Below are the code and all the weights of a small trained network. Each question names an input and a class and asks about switching units off, where a switched-off unit gives its printed mean instead of its output.

import numpy as np


def w(rows, s, z=0):
    codes = np.array(rows[::2]) - 128.0
    scale = np.full(codes.shape[1], s)
    scale[-1] = z or s
    return codes * scale


def f(y):
    return y / 2 * (1 + np.tanh(0.7978845608 * (y + 0.044715 * y**3)))


def log_softmax(a):
    a = a - a.max(-1, keepdims=True)
    return a - np.log(np.exp(a).sum(-1, keepdims=True))


def net(x, mask):
    res = np.array(x, float).reshape(1, 3) / 4 @ E
    y = f(res @ A[0][:, :-1].T + A[0][:, -1])
    res = res + np.where(mask, y, B[0][:, -1]) @ B[0][:, :-1]
    return log_softmax(res[-1] @ U[:, :-1].T + U[:, -1])


A, B = {}, {}
E = w([
[181,105,143,67,106,112,56,167],'x0',
[132,57,192,139,147,215,117,116],'x1',
[106,100,6,78,104,144,115,78],'x2',
],0.012)
A[0] = w([
[172,83,157,29,70,120,22,168,190],'n1',
[103,113,50,82,120,147,125,57,73],'n2',
[195,202,247,211,198,112,157,177,65],'n3',
[94,143,100,102,137,45,176,190,170],'n4',
[65,167,134,180,123,170,211,40,78],'n5',
[81,44,178,147,185,216,96,82,74],'n6',
[144,32,154,182,152,174,152,162,59],'n7',
[142,104,141,126,195,250,132,114,90],'n8',
[132,196,88,182,105,40,125,133,121],'n9',
[129,70,85,94,141,189,113,6,80],'n10',
[153,114,170,50,73,115,89,177,172],'n11',
[68,165,126,179,167,179,171,50,2],'n12',
[1,113,112,209,178,146,230,102,51],'n13',
],0.0084,0.0018)
B[0] = w([
[145,177,78,213,177,221,43,246,230],'n1',
[209,55,53,84,42,69,216,59,225],'n2',
[254,2,71,175,98,29,216,43,255],'n3',
[28,201,202,66,114,21,144,142,187],'n4',
[144,162,27,193,231,203,50,178,223],'n5',
[97,181,200,5,170,105,199,130,223],'n6',
[92,199,161,25,106,53,199,113,186],'n7',
[79,204,117,6,204,149,145,127,199],'n8',
[83,247,238,61,186,94,187,156,205],'n9',
[188,102,198,123,61,44,239,92,224],'n10',
[176,57,29,181,189,252,180,235,189],'n11',
[135,145,142,205,208,185,40,149,202],'n12',
[155,58,79,180,201,228,47,180,245],'n13',
],0.0067,0.0095)
U = w([
[122,97,97,160,169,199,40,182,252],'0',
[192,9,102,99,75,58,174,44,61],'1',
[66,203,225,1,155,110,152,137,51],'2',
],0.0087,0.0016)

Each question gives the input, the list of numbers given to net, and the class t.
The units are the neurons (one row each of A and B). Each row of codes is followed by its name. A weight is (code - 128) times the scale printed after its matrix; where a second scale follows, it is the last column's (A, B and U).
mask holds one flag per neuron, in row order. A switched-off neuron (its flag False) gives its mean, the last column of its row in B, instead of its output. The means were averaged over made-up inputs and are rounded, as every weight is.
A unit's drop is (log p(t) with every unit on - log p(t) with that unit switched off) / (log p(t) with every unit on - log p(t) with every unit switched off).
The circuit of an input: a set's keep is (log p(t) with only the set's units on - log p(t) with every unit switched off) / (log p(t) with every unit on - log p(t) with every unit switched off). Starting from the 12 units with the biggest drops (on a tie, the unit counted first), units are removed one at a time, each time the one whose removal leaves the highest keep (on an exact tie, the one counted first), for as long as the keep stays at least 0.8.
circuit, biggest first: the units of the circuit, biggest drop first
unit that matters most: the unit with the biggest drop
k most important neurons: the k neurons with the biggest drops, biggest first
drop when u is switched off: that unit's drop, to one decimal
input [0,4,-2], class 2: unit that matters most : n2
input [-7,8,-1], class 2: 3 most important neurons : [n6 n7 n8]
input [-7,-2,6], class 0: 3 most important neurons : [n5 n13 n3]
input [-2,5,3], class 2: 3 most important neurons : [n3 n6 n8]
input [-2,2,-3], class 1: 2 most important neurons : [n3 n1]
input [-7,6,-8], class 1: 3 most important neurons : [n3 n7 n1]
input [4,-3,3], class 0: 2 most important neurons : [n3 n1]
input [5,-5,3], class 0: 3 most important neurons : [n1 n6 n11]
input [-6,8,7], class 2: 4 most important neurons : [n6 n8 n3 n10]
input [-1,0,-3], class 1: 2 most important neurons : [n1 n3]
input [-1,4,-4], class 1: 2 most important neurons : [n3 n9]
input [6,8,-8], class 1: 3 most important neurons : [n3 n9 n11]
input [-4,7,-2], class 2: 2 most important neurons : [n6 n7]
input [-6,-4,5], class 0: circuit, biggest first : [n5]
input [1,4,-7], class 1: drop when n3 is switched off : 2.0
input [6,-2,5], class 0: drop when n1 is switched off : 2.5
input [-8,-1,-4], class 0: drop when n10 is switched off : 0.0
